Here is a tiny trained network, its code and every weight. The questions are about switching its units off for an input and a class, where a switched-off unit gives its printed mean instead of its output.

import numpy as np


def w(rows, s, z=0):
    codes = np.array(rows[::2]) - 128.0
    scale = np.full(codes.shape[1], s)
    scale[-1] = z or s
    return codes * scale


def f(y):
    return y / 2 * (1 + np.tanh(0.7978845608 * (y + 0.044715 * y**3)))


def log_softmax(a):
    a = a - a.max(-1, keepdims=True)
    return a - np.log(np.exp(a).sum(-1, keepdims=True))


def net(x, mask):
    res = np.array(x, float).reshape(1, 5) / 4 @ E
    y = f(res @ A[0][:, :-1].T + A[0][:, -1])
    res = res + np.where(mask, y, B[0][:, -1]) @ B[0][:, :-1]
    return log_softmax(res[-1] @ U[:, :-1].T + U[:, -1])


A, B = {}, {}
E = w([
[253,119,109,125,156,116,26,40,97,148],'x0',
[193,86,168,84,80,26,213,86,141,142],'x1',
[154,89,97,81,230,213,207,144,31,153],'x2',
[94,39,247,127,144,111,75,114,78,24],'x3',
[101,141,157,107,4,254,136,17,102,143],'x4',
],0.0094)
A[0] = w([
[149,150,16,58,113,143,192,120,189,189,16],'N0',
[1,156,184,72,91,165,219,188,158,131,25],'N1',
[61,141,151,111,45,197,182,75,90,148,1],'N2',
[166,71,164,23,81,41,224,92,142,156,40],'N3',
[144,137,110,87,201,129,178,150,83,113,93],'N4',
[90,20,223,93,147,129,108,111,91,64,25],'N5',
[178,84,111,108,72,213,92,50,116,139,58],'N6',
[152,84,124,100,144,171,175,135,75,140,72],'N7',
[121,89,118,41,181,188,158,114,73,161,96],'N8',
[60,163,96,161,168,215,40,161,125,123,67],'N9',
],0.0086,0.006)
B[0] = w([
[125,198,170,153,144,198,134,169,150,180,225],'N0',
[177,147,151,37,179,107,45,48,102,182,246],'N1',
[121,68,73,187,177,68,154,223,172,103,222],'N2',
[93,120,62,128,104,171,71,173,40,43,234],'N3',
[76,139,154,136,122,73,95,117,165,108,197],'N4',
[177,248,125,199,130,199,178,176,168,208,229],'N5',
[152,73,131,103,192,92,100,192,154,144,212],'N6',
[112,156,122,107,97,106,100,125,161,138,185],'N7',
[99,121,181,110,64,94,101,95,164,92,218],'N8',
[103,114,92,104,79,135,126,150,67,70,227],'N9',
],0.011)
U = w([
[135,181,134,153,126,215,150,163,163,147,81],'0',
[116,86,104,131,214,72,141,194,155,107,151],'1',
[104,111,96,107,79,184,120,156,45,83,72],'2',
[175,122,132,77,178,123,87,100,112,142,254],'3',
[92,128,158,121,9,84,105,128,223,104,135],'4',
[133,114,142,106,124,151,152,87,120,132,187],'5',
[129,66,129,153,114,174,183,62,124,147,65],'6',
[133,85,117,137,118,156,183,83,138,121,67],'7',
],0.015,0.009)

Each question gives the input, the list of numbers given to net, and the class t.
The units are the neurons (one row each of A and B). Each row of codes is followed by its name. A weight is (code - 128) times the scale printed after its matrix; where a second scale follows, it is the last column's (A, B and U).
mask holds one flag per neuron, in row order. A switched-off neuron (its flag False) gives its mean, the last column of its row in B, instead of its output. The means were averaged over made-up inputs and are rounded, as every weight is.
A unit's drop is (log p(t) with every unit on - log p(t) with that unit switched off) / (log p(t) with every unit on - log p(t) with every unit switched off).
The circuit of an input: a set's keep is (log p(t) with only the set's units on - log p(t) with every unit switched off) / (log p(t) with every unit on - log p(t) with every unit switched off). Starting from all 10 units, units are removed one at a time, each time the one whose removal leaves the highest keep (on an exact tie, the one counted first), for as long as the keep stays at least 0.8.
circuit, biggest first: the units of the circuit, biggest drop first
unit that matters most: the unit with the biggest drop
k most important neurons: the k neurons with the biggest drops, biggest first
drop when u is switched off: that unit's drop, to one decimal
input [0,1,6,-5,6], class 1: 3 most important neurons -> [N2 N6 N5]
input [5,1,-6,-6,6], class 0: circuit, biggest first -> [N8]
input [-6,-1,7,-5,0], class 4: circuit, biggest first -> [N8 N4]
input [2,7,-6,8,1], class 0: 2 most important neurons -> [N5 N9]
input [6,8,-7,-4,7], class 2: 2 most important neurons -> [N3 N1]
input [-7,3,0,6,-5], class 3: 3 most important neurons -> [N1 N0 N2]
input [2,-5,6,4,6], class 1: circuit, biggest first -> [N6 N2]
input [0,4,-3,-3,3], class 2: 2 most important neurons -> [N5 N3]
input [-8,-3,-5,0,-6], class 3: circuit, biggest first -> [N1 N2]
input [-7,4,2,1,-5], class 3: 2 most important neurons -> [N1 N2]
input [2,0,-2,-4,-3], class 0: 4 most important neurons -> [N1 N2 N6 N8]
input [5,5,2,-3,4], class 2: 2 most important neurons -> [N3 N1]
input [7,-2,4,8,-2], class 0: 2 most important neurons -> [N5 N1]
input [7,-8,7,-5,-1], class 2: unit that matters most -> N9
input [3,3,-1,4,5], class 1: 3 most important neurons -> [N6 N1 N0]
input [1,4,4,8,-8], class 0: 2 most important neurons -> [N5 N2]
input [-2,-8,8,5,-5], class 2: 2 most important neurons -> [N9 N2]
input [-7,0,-7,-4,-2], class 3: circuit, biggest first -> [N1 N8]
input [-7,5,8,1,-5], class 4: 2 most important neurons -> [N4 N8]
input [-4,-8,-6,0,2], class 2: circuit, biggest first -> [N9]
input [-3,-5,-8,8,8], class 0: drop when N5 is switched off -> 1.1
input [-2,4,2,6,7], class 1: drop when N0 is switched off -> 0.3
input [-5,-7,-4,3,8], class 1: drop when N2 is switched off -> 1.0
